Below is a small trained network, with its code and all its weights. Each question gives an input and a target symbol and asks what happens when units are switched off, that is, made to give their printed mean instead of their output.

import numpy as np


def w(rows, s, z=0):
    codes = np.array(rows[::2]) - 128.0
    scale = np.full(codes.shape[1], s)
    scale[-1] = z or s
    return codes * scale


def f(y):
    return y / 2 * (1 + np.tanh(0.7978845608 * (y + 0.044715 * y**3)))


def softmax(a):
    e = np.exp(a - a.max(-1, keepdims=True))
    return e / e.sum(-1, keepdims=True)


def log_softmax(a):
    a = a - a.max(-1, keepdims=True)
    return a - np.log(np.exp(a).sum(-1, keepdims=True))


def net(x, mask):
    ids = ['ΠΨβγδζθμτφω'.index(c) for c in x.split()]
    T = len(ids)
    res = E[ids] + P[:T]
    r = res
    for j in range(2):
        rows = slice(2 * j, 2 * j + 2)
        q, k, v = (r @ M[0][rows].T for M in (Q, K, V))
        z = softmax(np.where(np.tri(T) > 0, q @ k.T / 2**0.5, -1e9)) @ v
        o = O[0][rows]
        res = res + np.where(mask[j], z, o[:, -1]) @ o[:, :-1]
    y = f(res @ A[0][:, :-1].T + A[0][:, -1])
    res = res + np.where(mask[2:10], y, B[0][:, -1]) @ B[0][:, :-1]
    return log_softmax(res[-1] @ U[:, :-1].T + U[:, -1])


Q, K, V, O, A, B = {}, {}, {}, {}, {}, {}
E = w([
[141,99,98,209],'Π',
[93,208,180,214],'Ψ',
[188,242,20,207],'β',
[88,153,202,78],'γ',
[1,42,82,79],'δ',
[157,231,27,74],'ζ',
[139,69,163,20],'θ',
[186,86,122,133],'μ',
[201,157,185,122],'τ',
[28,215,177,92],'φ',
[146,66,77,109],'ω',
],0.0081)
P = w([
[109,140,185,246],'0',
[78,176,186,134],'1',
[73,169,176,118],'2',
[56,140,135,111],'3',
[51,147,117,102],'4',
[35,140,103,64],'5',
[7,128,100,61],'6',
],0.0021)
Q[0] = w([
[28,156,199,115],'head 1',
[222,112,47,155],'head 1',
[230,61,158,69],'head 2',
[2,235,151,169],'head 2',
],0.0086)
K[0] = w([
[2,30,102,114],'head 1',
[235,225,146,155],'head 1',
[93,89,153,42],'head 2',
[180,217,65,209],'head 2',
],0.0091)
V[0] = w([
[244,254,241,138],'head 1',
[120,227,98,83],'head 1',
[199,67,210,145],'head 2',
[204,210,50,163],'head 2',
],0.0078)
O[0] = w([
[249,123,210,43,94],'head 1',
[115,215,132,58,209],'head 1',
[184,3,198,172,37],'head 2',
[245,190,21,141,255],'head 2',
],0.0072,0.00069)
A[0] = w([
[224,134,94,78,214],'neuron 1',
[112,16,123,222,255],'neuron 2',
[249,87,178,43,86],'neuron 3',
[89,35,253,42,136],'neuron 4',
[198,103,166,241,172],'neuron 5',
[235,74,183,64,84],'neuron 6',
[195,18,210,77,120],'neuron 7',
[78,59,235,48,157],'neuron 8',
],0.0058,0.0037)
B[0] = w([
[185,124,72,104,245],'neuron 1',
[124,88,185,253,254],'neuron 2',
[114,77,19,142,179],'neuron 3',
[41,12,160,21,214],'neuron 4',
[220,69,191,198,168],'neuron 5',
[130,60,23,125,165],'neuron 6',
[142,38,84,121,191],'neuron 7',
[44,44,198,49,213],'neuron 8',
],0.0058,0.003)
U = w([
[192,175,253,166,210],'Π',
[148,102,90,108,32],'Ψ',
[145,107,79,113,3],'β',
[141,103,121,104,51],'γ',
[91,192,231,87,120],'δ',
[171,208,24,85,245],'ζ',
[85,77,217,43,42],'θ',
[203,71,180,222,158],'μ',
[169,44,24,106,4],'τ',
[134,173,137,108,216],'φ',
[51,122,69,240,199],'ω',
],0.0059,0.003)

Each question gives the input, a string of symbols that net reads in full, and the target symbol t.
The units are the heads (2 rows each of Q, K, V and O) and the neurons (one row each of A and B). Each row of codes is followed by its name. A weight is (code - 128) times the scale printed after its matrix; where a second scale follows, it is the last column's (O, A, B and U).
mask holds one flag per unit, heads first, then neurons. A switched-off unit (its flag False) gives its mean, the last column of its rows in O or B, instead of its output. The means were averaged over made-up inputs and are rounded, as every weight is.
A unit's drop is (log p(t) with every unit on - log p(t) with that unit switched off) / (log p(t) with every unit on - log p(t) with every unit switched off).
The circuit of an input: a set's keep is (log p(t) with only the set's units on - log p(t) with every unit switched off) / (log p(t) with every unit on - log p(t) with every unit switched off). Starting from all 10 units, units are removed one at a time, each time the one whose removal leaves the highest keep (on an exact tie, the one counted first), for as long as the keep stays at least 0.8.
circuit, biggest first: the units of the circuit, biggest drop first
unit that matters most: the unit with the biggest drop
k most important neurons: the k neurons with the biggest drops, biggest first
heads that matter: for each layer, one digit per head in row order, 1 if its drop is at least 0.15 and else 0, layers parted by /
drop when u is switched off: that unit's drop, to one decimal
input γ ω γ, target θ: heads that matter => 01
input δ γ τ δ μ μ φ, target ω: heads that matter => 10
input ζ ζ μ, target ζ: heads that matter => 11
input Π μ β θ θ Ψ φ, target ζ: circuit, biggest first => head 2; neuron 2
input μ τ μ γ, target θ: circuit, biggest first => head 2; neuron 4; neuron 8; head 1
input θ Ψ φ δ ω δ Ψ, target ω: circuit, biggest first => head 1
input ζ β γ φ Π γ, target ζ: heads that matter => 01
input τ μ Π, target μ: heads that matter => 11
input φ Π θ Π θ, target θ: 2 most important neurons => neuron 4; neuron 8
input δ φ γ δ, target ω: drop when head 1 is switched off => 1.5
input δ μ δ, target ω: drop when head 1 is switched off => 1.4
input β τ τ, target τ: drop when head 1 is switched off => 0.8
input μ τ ζ Ψ δ γ, target ω: drop when head 1 is switched off => 1.2
input τ τ μ, target τ: unit that matters most => head 1
